Below are the code and all the weights of a small trained network. Each question names an input and a class and asks about switching units off, where a switched-off unit gives its printed mean instead of its output.

import numpy as np


def w(rows, s, z=0):
    codes = np.array(rows[::2]) - 128.0
    scale = np.full(codes.shape[1], s)
    scale[-1] = z or s
    return codes * scale


def f(y):
    return y / 2 * (1 + np.tanh(0.7978845608 * (y + 0.044715 * y**3)))


def log_softmax(a):
    a = a - a.max(-1, keepdims=True)
    return a - np.log(np.exp(a).sum(-1, keepdims=True))


def net(x, mask):
    res = np.array(x, float).reshape(1, 7) / 4 @ E
    y = f(res @ A[0][:, :-1].T + A[0][:, -1])
    res = res + np.where(mask, y, B[0][:, -1]) @ B[0][:, :-1]
    return log_softmax(res[-1] @ U[:, :-1].T + U[:, -1])


A, B = {}, {}
E = w([
[178,170,19,80,227,114,94,120],'x0',
[143,37,67,143,183,132,239,167],'x1',
[161,158,194,17,170,92,154,84],'x2',
[165,158,137,73,131,10,148,89],'x3',
[132,129,85,167,119,37,86,117],'x4',
[117,123,149,126,104,114,132,99],'x5',
[101,119,225,182,197,124,134,206],'x6',
],0.011)
A[0] = w([
[115,63,132,138,153,201,146,200,130],'N1',
[108,184,249,164,112,111,91,127,121],'N2',
[136,112,72,202,59,119,69,95,129],'N3',
[168,130,138,110,113,154,128,148,82],'N4',
[167,153,124,98,162,113,99,97,156],'N5',
[133,107,166,59,134,100,162,61,143],'N6',
[121,144,238,156,77,139,96,127,137],'N7',
[132,171,69,108,186,89,111,110,147],'N8',
[123,69,125,164,162,76,160,175,88],'N9',
[143,165,81,132,160,129,68,128,132],'N10',
[152,132,150,87,127,112,189,113,80],'N11',
[171,130,125,121,155,125,123,92,129],'N12',
[130,140,119,125,106,163,149,122,11],'N13',
[97,157,63,180,59,149,81,126,124],'N14',
[113,110,130,149,139,197,116,156,54],'N15',
[155,182,91,103,188,123,67,103,108],'N16',
[149,73,106,163,139,129,131,182,193],'N17',
[140,97,165,55,141,113,152,89,131],'N18',
[126,128,92,132,148,55,168,174,151],'N19',
[157,131,122,173,167,89,164,120,112],'N20',
[87,114,106,170,103,206,176,192,109],'N21',
],0.014,0.012)
B[0] = w([
[122,159,183,212,215,191,140,65,245],'N1',
[27,155,255,133,39,57,15,217,248],'N2',
[52,21,51,73,59,183,175,148,232],'N3',
[80,88,112,91,143,156,136,114,127],'N4',
[87,167,135,51,143,162,166,178,198],'N5',
[106,207,149,90,108,101,235,69,203],'N6',
[58,98,228,143,36,144,109,187,253],'N7',
[134,176,105,71,178,105,101,225,223],'N8',
[234,98,100,231,120,44,137,175,199],'N9',
[90,98,110,83,158,206,107,205,200],'N10',
[191,158,124,117,72,107,197,87,161],'N11',
[160,173,120,111,121,121,147,169,159],'N12',
[153,114,76,123,107,138,119,145,127],'N13',
[163,4,44,72,89,200,106,107,231],'N14',
[192,104,189,130,160,197,80,39,180],'N15',
[139,207,71,91,226,173,45,196,211],'N16',
[145,81,135,214,174,106,127,81,230],'N17',
[159,182,123,112,112,89,185,55,189],'N18',
[214,110,112,172,107,49,95,186,198],'N19',
[162,125,134,165,102,65,106,181,167],'N20',
[165,54,146,146,208,215,73,51,246],'N21',
],0.0094,0.016)
U = w([
[150,89,197,169,201,198,124,100,253],'0',
[173,75,115,178,178,47,150,182,115],'1',
[174,180,159,72,112,94,186,84,162],'2',
[113,48,42,114,52,188,116,109,45],'3',
[87,126,250,122,68,122,58,166,63],'4',
[137,185,79,70,216,134,100,196,89],'5',
],0.012,0.0046)

Each question gives the input, the list of numbers given to net, and the class t.
The units are the neurons (one row each of A and B). Each row of codes is followed by its name. A weight is (code - 128) times the scale printed after its matrix; where a second scale follows, it is the last column's (A, B and U).
mask holds one flag per neuron, in row order. A switched-off neuron (its flag False) gives its mean, the last column of its row in B, instead of its output. The means were averaged over made-up inputs and are rounded, as every weight is.
A unit's drop is (log p(t) with every unit on - log p(t) with that unit switched off) / (log p(t) with every unit on - log p(t) with every unit switched off).
The circuit of an input: a set's keep is (log p(t) with only the set's units on - log p(t) with every unit switched off) / (log p(t) with every unit on - log p(t) with every unit switched off). Starting from the 12 units with the biggest drops (on a tie, the unit counted first), units are removed one at a time, each time the one whose removal leaves the highest keep (on an exact tie, the one counted first), for as long as the keep stays at least 0.8.
circuit, biggest first: the units of the circuit, biggest drop first
top k neurons: the k neurons with the biggest drops, biggest first
drop when u is switched off: that unit's drop, to one decimal
input [-2,7,8,3,-1,4,8], class 2: circuit, biggest first -> (N6)
input [-5,7,4,6,-2,-1,4], class 2: top 3 neurons -> (N6; N18; N11)
input [-1,-4,-5,2,8,-8,3], class 3: top 2 neurons -> (N3; N14)
input [-2,-6,-8,-5,-4,2,1], class 3: top 3 neurons -> (N14; N3; N21)
input [-8,-3,5,8,-6,8,-7], class 2: top 3 neurons -> (N6; N18; N11)
input [1,4,3,5,2,-3,-7], class 2: top 2 neurons -> (N6; N18)
input [5,-8,-8,6,7,-2,4], class 5: top 2 neurons -> (N16; N8)
input [-6,1,3,-7,-6,2,3], class 0: top 2 neurons -> (N21; N1)
input [6,-6,8,8,-8,3,2], class 2: top 3 neurons -> (N6; N18; N11)
input [5,4,-2,0,-2,8,6], class 1: drop when N9 is switched off -> 0.2
input [-5,5,2,3,0,0,1], class 1: drop when N9 is switched off -> 0.4
input [2,4,-2,-2,4,2,4], class 1: drop when N9 is switched off -> 0.1
input [3,-6,7,6,-6,-1,-6], class 2: drop when N18 is switched off -> 3.4
input [-5,7,4,-2,4,3,8], class 1: circuit, biggest first -> (N9)
